
[[185, 25, 471, 38, 88, 40, 63, 109, -84, 144, 178, -53, -185, 215, 159, -66, -43, -75, -89, -16, 379, -10],
[-760, 1, -539, 76, 336, 72, 14, -23, -119, 295, -183, -109, 264, -332, -35, -513, 20, -12, 299, 205, -408, -257],
[-115, -19, 297, 71, -198, -15, -138, 200, -79, 349, -64, 210, -162, -327, 142, 67, 126, -258, 94, 64, -131, -144],
[-4, -1, 309, 85, -38, -207, -37, 2, -82, 90, 153, -7, -207, 170, 275, 47, -201, -252, 4, 125, 317, -116],
[-164, 90, -55, -75, 310, -77, 174, 97, -80, 134, -10, -396, -2, -33, -138, -308, 217, 97, -210, 46, -51, 170],
[689, 6, 39, 75, -425, 46, -32, -139, 64, -338, 84, -172, 259, -35, 115, 363, 164, -115, -125, -397, 16, 460],
[-469, 26, -43, 52, -72, -262, -146, 83, -122, 341, -101, 116, -156, -325, 72, -70, 44, -192, 96, 282, -312, -232],
[208, 103, -358, 124, 13, 81, 186, -95, -42, -48, 18, -302, 196, 41, 1, -165, 140, 189, -38, -120, -138, 318],
[-349, -4, 213, -31, 15, -176, -128, 122, -96, 261, -42, 41, -134, -241, 51, -54, 56, -235, 2, 173, -96, -201],
[-72, 62, -129, 133, -155, -69, -182, 67, -87, 215, 38, 57, -62, -218, -68, 20, 133, -50, -46, 39, -350, 85],
[-295, 107, -582, 48, 25, -41, -47, -262, -95, 1, -80, -79, 324, -142, -109, -260, 64, 258, 103, 118, -526, -68],
[-21, -36, 66, 22, -69, -9, 86, 5, -25, 34, -104, -121, 138, -186, 228, -24, 69, -223, 129, -57, 44, -12],
[-65, 77, -208, -24, -47, -122, 194, -162, -61, -24, -153, -171, 181, -94, 144, -162, 105, 111, 88, 78, -167, -30],
[-44, 12, 282, 24, 40, 36, 71, -26, -96, 138, 25, 52, -28, 87, 240, -149, -88, -43, 134, 101, 199, -251],
[341, -99, 479, 3, -229, -40, -64, 19, 43, -153, 91, -95, 60, -32, 285, 306, -18, -456, -31, -234, 379, 106],
[85, -1, 349, -58, 207, 85, 82, 282, -30, 159, 61, -318, -68, -101, -91, -98, 268, -149, -255, -160, 166, 263],
[-107, 34, -126, 27, 6, -74, 186, -64, -62, 62, -122, -169, 102, -90, 199, -171, 58, -19, 127, 70, -42, -31],
[-201, 97, 44, -47, 204, -215, 166, 109, -108, 209, -16, -283, -160, -27, -23, -233, 149, 34, -173, 163, -20, 66],
[362, -23, 101, 95, -289, 134, -161, -44, 12, -95, 81, 9, 200, -127, 59, 219, 106, -154, -15, -274, -65, 197],
[-171, 66, -327, 4, -25, 56, -86, -240, -74, -36, -47, 5, 352, -124, -61, -185, 60, 195, 111, 33, -385, -122],
[113, -15, -104, 142, -227, 175, -169, -23, -19, 42, 5, 77, 222, -250, 40, 74, 111, -121, 115, -171, -250, 84],
[-260, 111, -180, 10, 19, 36, -77, -154, -138, 176, -35, 141, 137, -80, -77, -272, 58, 293, 106, 189, -396, -265],
[-136, 49, 85, 49, -77, -76, -261, -119, -115, 110, 133, 197, -15, 21, -3, -27, -96, 19, 13, 139, -143, -234],
[-11, -14, 73, 14, 10, 6, 123, -2, -35, 43, -53, -148, 104, -79, 208, -91, 42, -138, 93, -25, 94, -11],
[-399, 130, -489, 113, 188, 75, -16, -139, -166, 239, -16, 22, 153, -48, -116, -448, 18, 345, 146, 222, -452, -187],
[-381, 59, 6, 28, 291, -101, 17, 5, -147, 246, 79, -75, -103, 106, 23, -340, -105, 35, 13, 255, 37, -215],
[-153, -30, 168, 25, -23, -204, -43, -5, -53, 60, 32, -59, -58, -36, 219, 24, -109, -303, 43, 92, 155, -113],
[20, 91, -60, -8, -96, -40, -19, -294, -97, -76, 20, 67, 190, 105, 101, -115, -60, 230, 92, 107, -134, -212],
[-194, 83, -292, 89, 199, -61, 8, -154, -109, 39, 107, -165, 105, 152, -16, -279, -111, 140, 4, 133, -72, -31],
[62, 14, 338, -94, -45, 89, -157, 105, -48, 107, 21, 10, 59, -219, -142, 20, 261, -43, -154, -109, -138, 28],
[114, 112, 15, 11, -17, -249, 250, 105, -62, 119, -45, -328, -189, -23, 93, -61, 205, 9, -193, 55, 7, 274],
[-209, 102, -604, 136, 116, -84, 116, -149, -84, 33, -38, -271, 187, -40, -21, -276, 37, 153, 54, 88, -303, 136],
[147, 47, 133, 151, 18, 133, -62, 52, -96, 174, 189, 34, -85, 131, 29, -79, -29, 24, -30, -29, 73, 53],
[-564, 39, -214, 106, 186, -355, -47, 184, -116, 368, -4, -190, -272, -200, -10, -182, 6, -262, -59, 287, -175, 5],
[226, 26, 353, -138, 106, -89, 167, 123, -4, -56, 33, -413, -8, -10, -5, 6, 243, -119, -303, -162, 231, 297],
[277, 137, 340, 107, -172, 106, -110, -97, -163, 188, 220, 342, -167, 280, 83, -42, -76, 306, 0, 118, 11, -220],
[3, 36, 340, 54, -125, -3, -259, -39, -125, 166, 168, 293, -106, 59, 48, 31, -89, -8, 7, 109, -23, -264],
[413, -72, 290, 65, -276, 225, -229, -55, 19, -140, 141, 80, 236, -72, 87, 265, 37, -217, 3, -320, 77, 108],
[-182, 84, 5, 41, 219, 3, 139, 168, -125, 329, -4, -157, -137, -53, -30, -309, 149, 90, -58, 123, -76, 29],
[119, 34, -103, 28, -157, 82, -82, -157, -33, -87, -8, -14, 285, -120, -2, 13, 109, 49, 37, -122, -222, 44],
[256, -59, 297, 146, -146, 120, -205, 384, 8, 230, 132, -75, -156, -300, -80, 239, 269, -409, -202, -294, -16, 417],
[-141, 124, -392, 142, 3, 67, -43, -222, -146, 121, 34, 102, 157, 63, -21, -284, -46, 338, 143, 160, -357, -158],
[43, -29, -9, 5, -134, -105, 59, -109, 3, -136, -74, -176, 211, -135, 228, 62, 23, -232, 85, -84, 44, 41],
[27, 114, -126, 147, -78, 52, -104, -116, -132, 152, 118, 143, -1, 80, -18, -129, -17, 239, 36, 102, -237, -78],
[-163, 102, 23, 84, 202, 105, -128, -43, -161, 241, 198, 105, -53, 182, -118, -300, -78, 251, -19, 169, -94, -199],
[302, 6, 342, 262, -192, -123, -94, 286, -53, 265, 249, -10, -464, 69, 183, 241, -30, -372, -163, -53, 269, 288],
[298, -71, 150, 81, -110, 81, 108, 82, 42, -78, 2, -254, 135, -108, 239, 114, 96, -342, 20, -283, 244, 276],
[28, -11, 103, 28, 44, -63, 87, 20, -26, -3, 31, -230, 49, 2, 162, -38, 5, -200, -13, -51, 186, 88],
[465, 20, 380, 10, -88, 212, -109, 206, -7, 52, 167, -123, 3, -92, -181, 147, 324, -53, -313, -337, 11, 397],
[530, -22, 196, 193, -172, 295, 66, 124, 8, 29, 109, -94, 62, -5, 181, 117, 113, -149, 7, -336, 196, 330],
[459, -44, 1, 129, -325, 182, -126, -19, 45, -156, 58, -72, 275, -191, 60, 273, 163, -209, -12, -388, -85, 353],
[30, -66, 482, 44, -200, -226, -176, 198, -26, 150, 81, 30, -261, -149, 208, 270, 3, -506, -84, -6, 206, 10],
[379, -54, 625, -23, -106, 158, -331, 31, -12, -87, 313, 91, 41, 105, -59, 242, -5, -197, -215, -266, 254, 60],
[180, -18, 539, 110, 86, 154, -76, 175, -85, 220, 255, 52, -211, 192, 125, -28, -91, -162, -58, -51, 394, -31],
[202, -35, 13, 88, -151, 42, -235, -89, 3, -143, 163, -65, 201, -42, -18, 181, -4, -201, -82, -224, -22, 182],
[-293, -70, -175, 98, 143, 70, -175, -16, -35, 52, 56, -106, 234, -165, 2, -119, -62, -271, 105, -56, -67, -31],
[285, -97, 265, 69, -372, 148, -96, 1, 31, -64, -59, 97, 218, -270, 281, 260, 83, -349, 176, -259, 45, 23],
[116, -21, -89, 42, -118, 83, -189, -102, 3, -125, 69, -80, 291, -144, -56, 97, 82, -125, -31, -207, -153, 150],
[381, -94, 475, 114, -101, 59, -58, 137, 22, -37, 210, -117, -71, 86, 247, 234, -66, -448, -73, -259, 487, 216],
[98, 90, -373, 72, 91, -52, 223, -138, -40, -98, 11, -396, 191, 89, 37, -194, 72, 138, -54, -54, -57, 275],
[59, 46, -104, -4, -154, 26, 14, -170, -41, -58, -88, -18, 263, -140, 78, -45, 121, 85, 95, -36, -225, -34],
[-100, 56, -278, 153, -101, 37, -139, -89, -89, 115, 26, 73, 121, -121, -17, -88, 23, 48, 91, 34, -335, -19],
[72, -5, 3, 209, -91, 71, -181, -12, -68, 101, 188, 81, -6, 50, 90, 34, -120, -144, 59, -41, 19, 22],
[175, -2, 450, 16, 132, 145, 54, 318, -39, 233, 107, -187, -150, -61, -27, -51, 221, -165, -201, -165, 212, 229],
[287, -47, 378, 22, -230, 137, -235, -30, -10, -57, 133, 126, 131, -68, 61, 213, 30, -192, -26, -207, 68, -4],
[57, -32, 333, 13, -137, 26, -57, -14, -52, 53, 10, 95, 41, -66, 229, 61, -21, -195, 102, -22, 124, -171],
[440, 6, 459, 48, -366, -33, -126, 219, -2, 104, 74, 23, -188, -205, 59, 357, 264, -271, -212, -207, 7, 306],
[249, 147, -36, 24, 11, 91, 41, 39, -81, 87, 90, -164, 28, 11, -207, -115, 287, 283, -245, -98, -230, 298],
[-388, 68, -421, 26, 0, 7, -101, -254, -111, 64, -112, 76, 326, -195, -27, -267, 12, 181, 225, 165, -482, -283],
[-228, -106, 62, 96, -133, 58, -40, 92, -20, 192, -169, 63, 126, -404, 300, 4, 32, -426, 325, -22, -52, -174],
[408, -42, 1, 161, -146, 167, 104, 49, 44, -95, 46, -246, 181, -68, 196, 118, 96, -248, 24, -337, 156, 383],
[180, -61, 111, 86, -36, 130, -208, -8, 9, -103, 190, -100, 187, -28, -24, 117, -16, -250, -77, -258, 93, 181]]

[62, 182, -290, 44, 182, 162, 101, -9, -78, 214, -8, -112, 12, -152, 231, 15, -93, 226, -132, -106, -198, 154, 82, -112, -61, 71] => 5
[186, 345, 162, -332, 145, -1, 108, 191, 256, 102, 8, 223, 143, 146, 250, 217, -115, 65, 280, -57, 237, -209, 175, -317, -179, -154] => 4
[128, 165, -27, 146, -81, 15, -105, 85, -126, 155, -115, -92, -84, -158, 42, 74, 32, 0, -130, -36, -136, 105, 0, -61, -24, -37] => 58
[68, -122, -68, 80, 101, -4, -34, -17, -106, 49, -34, 11, 56, -52, -76, -52, -15, 19, -56, -27, -282, -27, -42, -75, -50, 136] => 18
[193, 259, 132, -153, -3, -60, -10, -28, 54, 169, 29, 124, 82, -159, 63, 99, -146, 31, 132, 57, 86, -75, 152, -311, -184, -100] => 11
[75, 72, 152, 94, -286, -108, -150, 251, 33, -34, -135, -91, -184, 17, 20, 179, 102, -60, -168, -149, -82, 74, -86, 108, 27, -148] => 44
[101, -141, 143, 113, -214, -193, -214, 73, -47, -27, -67, -9, -46, 136, -190, 58, 117, -234, -154, -184, -344, -53, -116, 104, -54, -14] => 13
[180, 222, -1, -46, 27, -42, -27, -105, -15, 187, 37, 81, 71, -263, 55, 80, -163, 38, 121, 62, 115, -13, 106, -294, -119, -53] => 20
[-11, -16, 139, -101, -198, -162, 64, -7, 125, -32, 158, -73, 12, -213, 128, 87, -89, 176, -71, -107, 62, 133, -22, -44, -139, -110] => 27
[79, -67, 15, 40, 67, -17, -24, 3, -94, 85, -14, -4, 77, -45, -41, -45, 2, 19, -71, -38, -286, -19, -17, -87, -112, 93] => 49
[-15, -283, 158, -116, -87, -203, 20, 12, 151, -197, 108, 108, 61, -33, -96, 36, -96, 61, 59, -59, -11, -83, -95, -37, -51, 25] => 21
[159, 15, 11, -77, 90, -148, -37, -173, 16, 125, 147, 145, 228, -22, -14, 48, -99, -109, 162, -101, -24, -130, 28, -231, -203, 21] => 16
[129, 8, 148, -140, 111, -114, 19, 70, 125, -10, 51, 199, 175, 23, 38, 110, -64, -18, 256, -15, 181, -188, -5, -236, -118, -20] => 38
[25, -251, -96, 135, -95, -260, -117, -162, 5, -88, 148, 27, 65, -140, -93, 89, -61, -108, 45, -191, 82, 35, -195, 15, 18, 38] => 22
[75, 114, -285, 8, 269, 71, 100, 5, 54, 49, 25, 92, 56, -252, 209, 138, -204, 208, 223, 1, 361, 25, -5, -242, 91, 43] => 66
[35, -220, 82, 131, -200, -188, -168, 116, -3, -125, -57, -24, -86, 89, -148, 85, 90, -146, -128, -188, -208, -9, -179, 146, 42, 3] => 53
[39, -152, 122, -171, 140, -107, 124, -98, 73, -5, 183, 122, 253, -113, 27, -43, -121, 133, 158, 14, -10, -105, 4, -236, -219, 80] => 12
[-44, -210, 32, -371, 222, -28, 237, 165, 346, -228, 90, 237, 117, 267, 90, 67, -186, 225, 171, -135, -33, -223, 27, -98, -39, 81] => 34
[137, 231, 95, 4, -35, 76, -34, 191, -49, 142, -157, -35, -83, -105, 83, 69, 2, 92, -91, 49, -138, 31, 82, -128, -63, -62] => 47
[54, -88, 103, -402, 161, -86, 145, 162, 379, -199, 50, 334, 101, 303, 37, 147, -209, 88, 266, -106, 79, -314, 73, -171, -40, 1] => 15
[12, -239, -146, -62, 103, -18, 24, -37, 31, -73, -8, 92, -11, 96, -147, -54, -150, 71, -92, -99, -422, -85, 1, -13, 16, 180] => 46
[143, 185, 223, 91, -187, 11, -136, 230, -106, 109, -209, -72, -142, -152, -18, 66, 92, 4, -136, 90, -152, 43, 17, -74, -52, -105] => 65
[49, -163, 76, -47, -52, -78, -50, 70, 29, -63, -53, 53, -24, 120, -145, -13, -25, -18, -115, -95, -389, -89, -18, 15, -54, 71] => 19
[55, -207, 6, 198, 2, -60, -118, 19, -164, -13, -77, -20, 0, -169, -162, -48, 38, -28, -56, 43, -189, 7, -144, -37, 24, 125] => 26
[39, -225, -45, 33, -52, -121, -77, -41, -9, -52, 7, 27, -12, 84, -164, -14, -41, -64, -131, -166, -379, -40, -65, 56, -21, 100] => 37
[47, -177, -183, 36, 48, -47, -61, -22, -7, -31, -42, 52, -34, 137, -135, 4, -77, -45, -115, -180, -401, -60, -34, 43, 40, 141] => 10
[186, 224, 138, 66, -130, -36, -158, 144, -66, 153, -142, -8, -63, -20, 4, 116, 66, -112, -67, -35, -126, -18, 32, -97, -83, -107] => 24
[118, 161, 94, 174, -168, -16, -125, 115, -158, 163, -110, -156, -85, -197, 54, 54, 105, -4, -180, -27, -157, 146, -31, -34, -82, -81] => 41
[125, 116, -182, 76, -55, 23, -157, 201, 53, -51, -252, 98, -268, 37, -71, 205, -106, -50, -17, -59, -5, -40, -12, -4, 255, -35] => 8
[165, 5, -345, 115, 329, 78, -93, 24, -66, 59, -149, 199, 24, 65, -78, 82, -121, -93, 178, -36, -31, -168, -30, -167, 166, 171] => 40
[59, 31, 175, 232, -246, -39, -148, 253, -128, -2, -181, -161, -182, -272, -1, 86, 136, 41, -160, 57, 6, 159, -141, 37, 59, -92] => 36
[-4, -341, -248, 289, -64, -137, -165, -143, -155, -69, 10, -79, -61, -122, -211, -26, -22, -85, -173, -171, -295, 103, -214, 135, 115, 170] => 62
[1, -12, -232, -115, 81, -19, 124, -122, 119, -4, 131, 36, 5, -185, 109, 64, -272, 241, 9, -103, 16, 79, 54, -118, 1, 46] => 31
